W =
[[664, 319, 411, 293, 693, 385, 548, 566, 375, 432, 395, 469, 635],
 [572, 410, 434, 350, 559, 392, 507, 480, 357, 505, 453, 495, 541],
 [338, 575, 499, 479, 442, 501, 408, 527, 408, 308, 333, 452, 493],
 [425, 357, 404, 484, 401, 449, 439, 391, 552, 412, 515, 370, 381],
 [577, 417, 446, 360, 556, 411, 525, 467, 341, 526, 454, 487, 546],
 [820, 106, 351, 304, 708, 316, 586, 449, 446, 609, 581, 450, 529],
 [586, 349, 422, 351, 668, 389, 526, 547, 420, 411, 366, 477, 587],
 [582, 406, 424, 357, 574, 377, 502, 488, 353, 521, 422, 513, 536]]
Rows and columns are counted from 1.
(1, 1) => 664
(3, 1) => 338
(1, 10) => 432
(8, 13) => 536
(1, 4) => 293
(5, 4) => 360
(5, 12) => 487
(7, 9) => 420
(7, 3) => 422
(4, 6) => 449
(4, 13) => 381
(3, 10) => 308
(5, 2) => 417
(8, 3) => 424
(3, 12) => 452
(7, 5) => 668
(1, 2) => 319
(3, 11) => 333
(2, 10) => 505
(5, 3) => 446
(1, 9) => 375
(7, 10) => 411
(6, 6) => 316
(5, 5) => 556
(4, 5) => 401
(6, 2) => 106
(8, 1) => 582
(1, 13) => 635
(2, 4) => 350
(8, 7) => 502
(4, 11) => 515
(6, 8) => 449
(6, 12) => 450

arr =
[[ 21  10  -1 -14 -10   4   9  24]
 [-12 -12  -7 -13  20  10   9  14]
 [-24  19  -1  -6  11   1 -24 -19]
 [ 33   6   3  21  -9  -2  16   8]
 [ 17 -16   3   3   3  -5   6 -20]
 [ 17  -8  -5  32  17   8  26  19]
 [  5   8  22  25  -3  -4 -26 -13]
 [-26 -12 -11 -16  18   9 -16   3]]
Rows and columns are counted from 1.
(1, 1)	21
(1, 8)	24
(6, 4)	32
(6, 5)	17
(2, 4)	-13
(2, 7)	9
(3, 6)	1
(5, 3)	3
(5, 7)	6
(2, 3)	-7
(2, 5)	20
(8, 7)	-16
(8, 1)	-26
(7, 2)	8
(4, 5)	-9
(4, 8)	8
(7, 5)	-3
(2, 1)	-12
(3, 4)	-6
(1, 2)	10
(6, 3)	-5
(6, 8)	19
(7, 8)	-13
(5, 8)	-20

data = [[-21.6, -79.1, 23.9, 35.6, 29.2, 1.0, -18.6, -10.0], [-32.4, 28.7, 73.4, -21.1, -15.8, -36.9, -46.1, 2.6], [-32.5, 23.1, 71.2, -22.5, -22.5, -37.7, -41.7, 4.1], [-21.9, 13.3, -15.3, 12.2, 24.0, -51.7, 20.2, 16.2], [-1.5, 39.5, 32.8, 13.5, 36.9, -60.9, -49.5, 17.0], [-19.7, 10.9, -5.0, 13.0, 21.8, -50.9, 15.7, 17.2], [-10.6, 42.7, 51.9, 0.6, 21.2, -50.6, -60.4, 8.6], [-24.6, 35.6, 61.3, -10.9, 5.0, -40.7, -54.2, 2.5], [-24.4, -72.1, 16.9, 53.4, 14.0, -5.9, -20.0, -27.0], [-2.4, 40.7, 36.3, 13.9, 35.0, -59.6, -50.8, 14.5], [-19.9, 15.8, -7.9, 18.3, 34.0, -70.2, 12.9, 24.0]]
Indices start at 1.
(1, 1) => -21.6
(4, 1) => -21.9
(6, 3) => -5.0
(8, 8) => 2.5
(11, 4) => 18.3
(4, 6) => -51.7
(3, 8) => 4.1
(10, 1) => -2.4
(7, 2) => 42.7
(9, 8) => -27.0
(7, 7) => -60.4
(9, 7) => -20.0
(2, 2) => 28.7
(9, 1) => -24.4
(9, 5) => 14.0
(5, 5) => 36.9
(11, 5) => 34.0
(2, 5) => -15.8
(1, 4) => 35.6
(1, 6) => 1.0
(2, 6) => -36.9
(8, 2) => 35.6
(7, 4) => 0.6
(4, 2) => 13.3
(1, 7) => -18.6
(4, 4) => 12.2
(5, 6) => -60.9
(1, 2) => -79.1
(3, 7) => -41.7
(8, 4) => -10.9
(3, 5) => -22.5
(11, 3) => -7.9
(7, 8) => 8.6
(4, 8) => 16.2
(8, 7) => -54.2

B =
[[-25.9   0.1 -16.6  38.8  35.8 -12.1]
 [ -9.6  -7.8  -1.0  14.8  26.8  -4.7]
 [ -7.6  -0.2  -6.6  40.7  25.2   4.8]
 [  9.5   7.8   0.4  46.8  15.3  -3.3]
 [-11.0  -0.1  -6.3  45.5  29.3   9.5]
 [ -1.2  14.0 -16.5  36.3  13.3  -6.4]
 [ 12.6  18.7  -2.8  63.1  19.3 -24.1]]
Rows and columns are counted from 1.
(1, 1): -25.9
(3, 4): 40.7
(5, 3): -6.3
(1, 2): 0.1
(4, 5): 15.3
(5, 1): -11.0
(4, 6): -3.3
(5, 2): -0.1
(2, 4): 14.8
(7, 1): 12.6
(3, 6): 4.8
(4, 3): 0.4
(3, 1): -7.6
(6, 5): 13.3
(7, 3): -2.8
(2, 6): -4.7
(7, 5): 19.3
(2, 2): -7.8
(2, 3): -1.0
(5, 4): 45.5
(4, 1): 9.5
